Below is a small trained network, with its code and all its weights. Each question gives an input and a target symbol and asks what happens when units are switched off, that is, made to give their printed mean instead of their output.

import numpy as np


def w(rows, s, z=0):
    codes = np.array(rows[::2]) - 128.0
    scale = np.full(codes.shape[1], s)
    scale[-1] = z or s
    return codes * scale


def norm(h):
    return h / np.sqrt((h * h).mean(-1, keepdims=True) + 1e-5)


def f(y):
    return y / 2 * (1 + np.tanh(0.7978845608 * (y + 0.044715 * y**3)))


def softmax(a):
    e = np.exp(a - a.max(-1, keepdims=True))
    return e / e.sum(-1, keepdims=True)


def log_softmax(a):
    a = a - a.max(-1, keepdims=True)
    return a - np.log(np.exp(a).sum(-1, keepdims=True))


def net(x, mask):
    ids = ['βγδηλξτψ'.index(c) for c in x.split()]
    T = len(ids)
    res = E[ids] + P[:T]
    u = 0
    for l in range(2):
        r = norm(res)
        for j in range(2):
            rows = slice(4 * j, 4 * j + 4)
            q, k, v = (r @ M[l][rows].T for M in (Q, K, V))
            z = softmax(np.where(np.tri(T) > 0, q @ k.T / 4**0.5, -1e9)) @ v
            o = O[l][rows]
            res = res + np.where(mask[u + j], z, o[:, -1]) @ o[:, :-1]
        u += 2
        y = f(norm(res) @ A[l][:, :-1].T + A[l][:, -1])
        res = res + np.where(mask[u : u + 4], y, B[l][:, -1]) @ B[l][:, :-1]
        u += 4
    return log_softmax(norm(res)[-1] @ U[:, :-1].T + U[:, -1])


Q, K, V, O, A, B = {}, {}, {}, {}, {}, {}
E = w([
[119,167,166],'β',
[74,49,5],'γ',
[88,84,29],'δ',
[115,122,101],'η',
[114,120,98],'λ',
[164,153,63],'ξ',
[90,76,63],'τ',
[130,65,231],'ψ',
],0.014)
P = w([
[87,146,140],'0',
[104,36,50],'1',
[110,170,230],'2',
[140,138,175],'3',
[125,69,128],'4',
[103,154,52],'5',
[148,122,173],'6',
[175,73,247],'7',
[121,156,46],'8',
[143,135,166],'9',
[148,84,235],'10',
[123,154,43],'11',
[132,146,165],'12',
],0.012)
Q[0] = w([
[9,212,100],'L0H0',
[47,251,2],'L0H0',
[236,167,247],'L0H0',
[159,141,25],'L0H0',
[222,240,70],'L0H1',
[31,50,174],'L0H1',
[111,204,162],'L0H1',
[104,127,2],'L0H1',
],0.007)
K[0] = w([
[109,197,192],'L0H0',
[145,162,4],'L0H0',
[188,52,168],'L0H0',
[198,213,121],'L0H0',
[135,97,97],'L0H1',
[129,108,157],'L0H1',
[153,124,134],'L0H1',
[112,164,171],'L0H1',
],0.016)
V[0] = w([
[47,185,164],'L0H0',
[22,239,66],'L0H0',
[75,157,69],'L0H0',
[90,46,254],'L0H0',
[255,53,177],'L0H1',
[202,140,174],'L0H1',
[191,68,59],'L0H1',
[112,28,156],'L0H1',
],0.005)
O[0] = w([
[165,105,123,106],'L0H0',
[111,91,143,204],'L0H0',
[100,167,120,189],'L0H0',
[160,253,103,6],'L0H0',
[83,66,132,44],'L0H1',
[114,144,143,57],'L0H1',
[54,170,154,162],'L0H1',
[35,157,155,130],'L0H1',
],0.0063,0.0027)
A[0] = w([
[86,136,139,78],'L0N0',
[251,140,220,1],'L0N1',
[63,71,176,211],'L0N2',
[74,23,237,104],'L0N3',
],0.011,0.0034)
B[0] = w([
[122,154,31,110],'L0N0',
[116,161,167,238],'L0N1',
[122,70,126,254],'L0N2',
[99,2,33,235],'L0N3',
],0.011,0.0031)
Q[1] = w([
[15,182,94],'L1H0',
[4,202,97],'L1H0',
[133,147,151],'L1H0',
[80,120,186],'L1H0',
[212,242,224],'L1H1',
[150,95,160],'L1H1',
[141,44,66],'L1H1',
[93,184,62],'L1H1',
],0.014)
K[1] = w([
[65,99,45],'L1H0',
[43,134,64],'L1H0',
[119,87,147],'L1H0',
[139,101,137],'L1H0',
[248,198,125],'L1H1',
[187,76,233],'L1H1',
[74,54,121],'L1H1',
[91,175,79],'L1H1',
],0.016)
V[1] = w([
[84,15,217],'L1H0',
[239,60,172],'L1H0',
[30,209,166],'L1H0',
[251,63,150],'L1H0',
[114,110,191],'L1H1',
[180,210,80],'L1H1',
[64,118,187],'L1H1',
[110,171,95],'L1H1',
],0.014)
O[1] = w([
[201,191,23,94],'L1H0',
[250,164,166,128],'L1H0',
[70,69,68,4],'L1H0',
[214,180,209,157],'L1H0',
[152,162,81,72],'L1H1',
[95,77,193,38],'L1H1',
[136,231,89,86],'L1H1',
[91,174,213,112],'L1H1',
],0.011,0.0031)
A[1] = w([
[115,47,221,18],'L1N0',
[96,254,192,226],'L1N1',
[111,96,84,253],'L1N2',
[191,76,199,119],'L1N3',
],0.012,0.0061)
B[1] = w([
[232,255,113,156],'L1N0',
[8,176,38,213],'L1N1',
[202,160,176,254],'L1N2',
[154,32,120,197],'L1N3',
],0.0097,0.0071)
U = w([
[77,149,95,43],'β',
[83,143,11,2],'γ',
[64,81,107,99],'δ',
[51,103,139,127],'η',
[31,77,181,138],'λ',
[220,90,245,211],'ξ',
[123,117,55,212],'τ',
[239,238,52,71],'ψ',
],0.012,0.0047)

Each question gives the input, a string of symbols that net reads in full, and the target symbol t.
The units are the heads (4 rows each of Q, K, V and O) and the neurons (one row each of A and B). Each row of codes is followed by its name. A weight is (code - 128) times the scale printed after its matrix; where a second scale follows, it is the last column's (O, A, B and U).
mask holds one flag per unit, layer by layer, with each layer's heads first. A switched-off unit (its flag False) gives its mean, the last column of its rows in O or B, instead of its output. The means were averaged over made-up inputs and are rounded, as every weight is.
A unit's drop is (log p(t) with every unit on - log p(t) with that unit switched off) / (log p(t) with every unit on - log p(t) with every unit switched off).
The circuit of an input: a set's keep is (log p(t) with only the set's units on - log p(t) with every unit switched off) / (log p(t) with every unit on - log p(t) with every unit switched off). Starting from all 12 units, units are removed one at a time, each time the one whose removal leaves the highest keep (on an exact tie, the one counted first), for as long as the keep stays at least 0.8.
circuit, biggest first: the units of the circuit, biggest drop first
top k neurons: the k neurons with the biggest drops, biggest first
which heads matter: for each layer, one digit per head in row order, 1 if its drop is at least 0.15 and else 0, layers parted by /
input δ ξ τ ξ ξ η ψ, target ψ: circuit, biggest first	[L1H1]
input δ η δ ξ ξ ξ λ η, target λ: circuit, biggest first	[L0N1 L0H0 L1N2 L1H1]
input ξ ξ λ, target ψ: which heads matter	10 / 10
input ξ λ β, target ψ: which heads matter	00 / 10
input ξ δ ξ τ τ γ, target ψ: which heads matter	10 / 10
input η λ λ λ ξ τ, target λ: which heads matter	11 / 10
input τ τ ξ ξ τ τ ψ ψ η λ, target λ: circuit, biggest first	[L1H1 L0H0]
input η ξ ξ τ η ξ τ λ η, target λ: which heads matter	01 / 10
input τ τ ξ ξ λ ξ λ ξ η δ ξ β, target γ: which heads matter	10 / 11
input τ ξ τ, target γ: top 2 neurons	[L0N2 L0N0]
input ξ ξ ξ δ ξ δ τ τ ξ ξ ψ γ, target ψ: circuit, biggest first	[L0H0 L1H0 L1N2 L0H1]
input β ξ ξ ξ λ η γ η ξ ξ ξ λ, target ξ: top 2 neurons	[L0N1 L1N1]
input ξ τ ξ τ ξ λ, target ψ: circuit, biggest first	[L0H0 L1H0 L0H1]
input ξ η λ ξ τ ξ η τ ξ λ ξ ξ ψ, target ψ: top neuron	[L0N3]
input τ δ τ γ τ τ ξ ξ ξ λ ξ, target λ: which heads matter	11 / 01
input ξ δ ξ δ ξ λ τ λ η, target ψ: circuit, biggest first	[L0H0 L1H0 L0H1]
input ξ δ ξ ξ λ δ, target ψ: which heads matter	11 / 10
input η η β ξ β ξ ξ η τ, target λ: top 2 neurons	[L0N3 L0N2]
input δ τ λ ψ ξ, target ψ: which heads matter	00 / 00
input β γ β ξ ξ η, target ξ: which heads matter	11 / 00
input ξ ψ ξ ξ γ, target ξ: circuit, biggest first	[L1H0 L0H1]
